Here is a tiny trained network, its code and every weight. The questions are about switching its units off for an input and a target symbol, where a switched-off unit gives its printed mean instead of its output.

import numpy as np


def w(rows, s, z=0):
    codes = np.array(rows[::2]) - 128.0
    scale = np.full(codes.shape[1], s)
    scale[-1] = z or s
    return codes * scale


def norm(h):
    return h / np.sqrt((h * h).mean(-1, keepdims=True) + 1e-5)


def f(y):
    return y / 2 * (1 + np.tanh(0.7978845608 * (y + 0.044715 * y**3)))


def softmax(a):
    e = np.exp(a - a.max(-1, keepdims=True))
    return e / e.sum(-1, keepdims=True)


def log_softmax(a):
    a = a - a.max(-1, keepdims=True)
    return a - np.log(np.exp(a).sum(-1, keepdims=True))


def net(x, mask):
    ids = ['ΔΘΛΞΠΣΩβγεζημτφψ'.index(c) for c in x.split()]
    T = len(ids)
    res = E[ids] + P[:T]
    u = 0
    for l in range(3):
        r = norm(res)
        for j in range(2):
            rows = slice(2 * j, 2 * j + 2)
            q, k, v = (r @ M[l][rows].T for M in (Q, K, V))
            z = softmax(np.where(np.tri(T) > 0, q @ k.T / 2**0.5, -1e9)) @ v
            o = O[l][rows]
            res = res + np.where(mask[u + j], z, o[:, -1]) @ o[:, :-1]
        u += 2
        y = f(norm(res) @ A[l][:, :-1].T + A[l][:, -1])
        res = res + np.where(mask[u : u + 4], y, B[l][:, -1]) @ B[l][:, :-1]
        u += 4
    return log_softmax(norm(res)[-1] @ U[:, :-1].T + U[:, -1])


Q, K, V, O, A, B = {}, {}, {}, {}, {}, {}
E = w([
[150,156,105,136,132,126,148,107],'Δ',
[131,203,74,117,98,130,149,72],'Θ',
[106,141,155,172,137,127,152,139],'Λ',
[128,186,118,144,165,117,153,190],'Ξ',
[185,95,81,155,94,164,177,121],'Π',
[107,196,200,141,182,155,82,102],'Σ',
[154,149,210,127,120,80,110,104],'Ω',
[101,130,116,136,85,118,155,96],'β',
[156,144,223,138,137,67,114,102],'γ',
[105,104,160,183,185,114,158,134],'ε',
[183,109,84,141,185,101,73,4],'ζ',
[88,143,124,107,120,103,122,138],'η',
[116,87,145,180,174,185,59,126],'μ',
[123,147,69,129,211,202,90,164],'τ',
[68,109,96,111,180,29,72,150],'φ',
[120,82,102,52,158,87,200,161],'ψ',
],0.019)
P = w([
[108,128,104,236,120,47,141,145],'0',
[115,139,127,254,174,95,245,114],'1',
[144,145,106,217,200,87,179,96],'2',
[146,165,134,195,152,94,143,101],'3',
[127,161,133,139,179,110,139,107],'4',
[136,153,136,96,168,131,113,110],'5',
[154,176,164,55,169,124,43,98],'6',
[167,177,166,81,178,121,86,116],'7',
[172,181,164,68,168,122,90,75],'8',
],0.0069)
Q[0] = w([
[118,175,215,47,159,5,137,157],'L0H0',
[125,107,136,193,85,148,131,197],'L0H0',
[117,51,43,172,166,115,139,115],'L0H1',
[132,14,55,141,171,113,131,136],'L0H1',
],0.03)
K[0] = w([
[117,170,5,122,99,92,205,98],'L0H0',
[96,124,153,165,129,142,145,254],'L0H0',
[137,125,89,70,63,155,119,157],'L0H1',
[160,139,143,38,41,161,126,154],'L0H1',
],0.031)
V[0] = w([
[140,183,26,168,97,86,140,127],'L0H0',
[184,170,137,162,81,98,145,157],'L0H0',
[104,130,109,227,171,92,106,115],'L0H1',
[152,103,130,246,254,38,190,103],'L0H1',
],0.0078)
O[0] = w([
[123,216,83,103,95,120,194,79,187],'L0H0',
[116,127,115,135,112,90,154,94,150],'L0H0',
[142,172,157,199,165,60,135,156,179],'L0H1',
[201,139,149,208,254,83,195,163,248],'L0H1',
],0.0051,0.013)
A[0] = w([
[78,161,174,118,145,111,204,115,128],'L0N0',
[79,89,117,4,149,7,99,183,61],'L0N1',
[232,109,118,130,82,185,145,153,2],'L0N2',
[105,57,167,20,94,86,234,217,61],'L0N3',
],0.018,0.0026)
B[0] = w([
[192,244,138,140,183,112,187,160,255],'L0N0',
[61,249,87,132,233,56,144,86,204],'L0N1',
[249,143,131,213,173,186,104,154,223],'L0N2',
[170,171,174,3,45,162,239,130,139],'L0N3',
],0.011,0.0094)
Q[1] = w([
[119,107,138,136,29,78,88,118],'L1H0',
[124,68,7,168,80,117,177,139],'L1H0',
[110,131,122,157,79,93,87,124],'L1H1',
[86,80,92,163,118,146,205,109],'L1H1',
],0.012)
K[1] = w([
[51,100,76,162,10,105,209,110],'L1H0',
[79,188,133,194,153,67,167,169],'L1H0',
[100,120,137,138,133,151,202,119],'L1H1',
[108,91,106,146,95,67,153,154],'L1H1',
],0.012)
V[1] = w([
[163,105,52,118,53,57,188,135],'L1H0',
[125,162,8,104,179,212,147,144],'L1H0',
[46,121,153,168,106,190,214,252],'L1H1',
[20,193,165,98,159,56,142,110],'L1H1',
],0.028)
O[1] = w([
[179,185,27,86,179,142,117,68,56],'L1H0',
[123,168,205,158,50,117,75,25,247],'L1H0',
[135,158,64,197,20,9,111,190,33],'L1H1',
[149,155,206,77,132,77,25,187,85],'L1H1',
],0.014,0.013)
A[1] = w([
[220,134,35,139,33,112,99,187,3],'L1N0',
[106,50,90,82,70,149,184,87,118],'L1N1',
[133,204,54,117,39,147,72,191,119],'L1N2',
[49,119,11,140,120,6,118,201,87],'L1N3',
],0.017,0.003)
B[1] = w([
[214,148,171,174,175,45,55,118,193],'L1N0',
[80,181,151,137,131,162,125,149,232],'L1N1',
[112,72,120,75,120,122,126,58,162],'L1N2',
[131,95,129,138,143,76,248,115,253],'L1N3',
],0.018,0.0022)
Q[2] = w([
[151,139,172,172,132,138,206,156],'L2H0',
[157,176,188,142,168,108,144,99],'L2H0',
[121,99,89,196,35,85,116,177],'L2H1',
[210,183,247,245,137,124,237,125],'L2H1',
],0.013)
K[2] = w([
[52,142,203,124,138,114,194,60],'L2H0',
[52,164,169,94,135,121,154,100],'L2H0',
[126,196,131,152,92,4,146,189],'L2H1',
[161,29,180,172,45,248,75,87],'L2H1',
],0.018)
V[2] = w([
[74,121,103,228,207,104,62,128],'L2H0',
[252,132,200,213,131,143,138,114],'L2H0',
[147,61,173,72,144,97,111,98],'L2H1',
[223,140,113,107,71,178,113,190],'L2H1',
],0.028)
O[2] = w([
[59,148,127,186,219,141,9,112,173],'L2H0',
[136,1,18,151,92,211,109,90,255],'L2H0',
[203,62,150,111,117,137,159,87,112],'L2H1',
[173,167,34,169,110,165,111,193,115],'L2H1',
],0.013,0.02)
A[2] = w([
[170,92,55,30,217,141,138,250,6],'L2N0',
[178,189,98,228,114,238,168,126,2],'L2N1',
[97,56,41,87,68,93,207,108,46],'L2N2',
[163,250,201,78,142,97,108,122,149],'L2N3',
],0.019,0.003)
B[2] = w([
[55,116,3,40,55,146,19,112,139],'L2N0',
[233,213,162,129,109,243,86,217,250],'L2N1',
[107,225,123,179,152,210,62,181,152],'L2N2',
[41,233,109,116,135,67,215,154,181],'L2N3',
],0.013,0.021)
U = w([
[185,173,103,190,130,197,119,140,158],'Δ',
[138,154,120,62,54,113,205,142,229],'Θ',
[171,102,88,177,136,60,137,105,154],'Λ',
[179,120,90,155,112,58,103,83,183],'Ξ',
[49,189,71,187,109,196,183,52,244],'Π',
[71,52,166,156,117,130,148,218,138],'Σ',
[97,95,70,63,115,123,90,163,141],'Ω',
[170,136,95,114,109,90,87,86,177],'β',
[92,94,74,75,139,136,108,173,253],'γ',
[159,99,96,197,167,68,149,127,26],'ε',
[155,89,157,71,223,180,166,67,48],'ζ',
[82,203,158,147,188,78,89,126,122],'η',
[118,86,123,197,163,101,195,181,6],'μ',
[96,137,159,169,1,108,80,44,26],'τ',
[152,179,243,90,144,135,5,173,23],'φ',
[164,144,147,98,70,91,151,143,128],'ψ',
],0.0066,0.0021)

Each question gives the input, a string of symbols that net reads in full, and the target symbol t.
The units are the heads (2 rows each of Q, K, V and O) and the neurons (one row each of A and B). Each row of codes is followed by its name. A weight is (code - 128) times the scale printed after its matrix; where a second scale follows, it is the last column's (O, A, B and U).
mask holds one flag per unit, layer by layer, with each layer's heads first. A switched-off unit (its flag False) gives its mean, the last column of its rows in O or B, instead of its output. The means were averaged over made-up inputs and are rounded, as every weight is.
A unit's drop is (log p(t) with every unit on - log p(t) with that unit switched off) / (log p(t) with every unit on - log p(t) with every unit switched off).
The circuit of an input: a set's keep is (log p(t) with only the set's units on - log p(t) with every unit switched off) / (log p(t) with every unit on - log p(t) with every unit switched off). Starting from the 12 units with the biggest drops (on a tie, the unit counted first), units are removed one at a time, each time the one whose removal leaves the highest keep (on an exact tie, the one counted first), for as long as the keep stays at least 0.8.
circuit, biggest first: the units of the circuit, biggest drop first
top k neurons: the k neurons with the biggest drops, biggest first
k most important neurons of layer l: the k neurons of layer l with the biggest drops, biggest first
which heads matter: for each layer, one digit per head in row order, 1 if its drop is at least 0.15 and else 0, layers parted by /
drop of u: that unit's drop, to one decimal
input Ξ η Π Ω φ ζ β, target ζ: circuit, biggest first : (L2H1; L1H1; L2N1)
input φ Σ Π Σ γ Ξ Λ ζ Θ, target ζ: circuit, biggest first : (L1H1; L2H1; L2N1)
input φ Σ ζ Π ζ ζ, target ζ: circuit, biggest first : (L1H1; L2H1)
input Π Π ζ ψ τ ζ ζ Ξ, target ζ: top 2 neurons : (L0N0; L0N2)
input ζ ε β Δ γ Π ψ, target Θ: circuit, biggest first : (L0N3)
input Π Π Δ ψ μ τ, target τ: circuit, biggest first : (L1H0; L0N0)
input Δ ζ β, target ζ: circuit, biggest first : (L2H1; L1H1)
input Π Π φ Π β Δ φ, target η: circuit, biggest first : (L0N1; L2H0)
input Π Θ γ Π μ Λ, target Σ: circuit, biggest first : (L1H0; L0H0; L0N1)
input ζ β Π ζ ζ Ξ, target ζ: circuit, biggest first : (L1H1; L2H1)
input γ ζ ψ γ, target Θ: circuit, biggest first : (L2H0; L0N3)
input γ ζ Δ, target ζ: circuit, biggest first : (L2H1; L1H1)
input Π Π φ τ ζ ζ ζ Θ γ, target ζ: which heads matter : 00 / 01 / 00
input φ φ μ, target φ: circuit, biggest first : (L1H1)
input ζ μ ζ γ, target ζ: 3 most important neurons of layer 0 : (L0N2; L0N0; L0N1)
input τ Π γ μ φ ζ Ω, target ζ: 3 most important neurons of layer 0 : (L0N0; L0N2; L0N1)
input φ φ Π, target φ: which heads matter : 00 / 01 / 10
input φ φ φ β, target η: top 3 neurons : (L2N3; L2N1; L0N0)
input Π Π Δ φ μ Π ζ ε, target ζ: 3 most important neurons of layer 0 : (L0N0; L0N2; L0N1)
input ζ β Λ, target ζ: top 4 neurons : (L0N2; L0N0; L2N1; L0N1)
input ζ Π Π φ Δ Σ, target η: which heads matter : 00 / 01 / 10
input Θ τ Δ Σ, target τ: top neuron : (L0N1)
input Ω ε φ Π β φ γ γ, target η: top 3 neurons : (L0N1; L2N3; L2N1)
input Δ Δ φ η, target η: 2 most important neurons of layer 0 : (L0N2; L0N3)
input φ ε Λ, target η: top 3 neurons : (L2N3; L2N1; L0N2)
input Ω φ β φ Λ, target η: top 2 neurons : (L2N3; L2N1)
input φ ζ Ω, target ζ: most important neuron of layer 2 : (L2N1)
input ζ φ Λ, target ζ: top 2 neurons : (L0N0; L2N1)
input Λ Σ Π Ω Λ ψ Ξ, target Θ: drop of L2H0 : 0.8
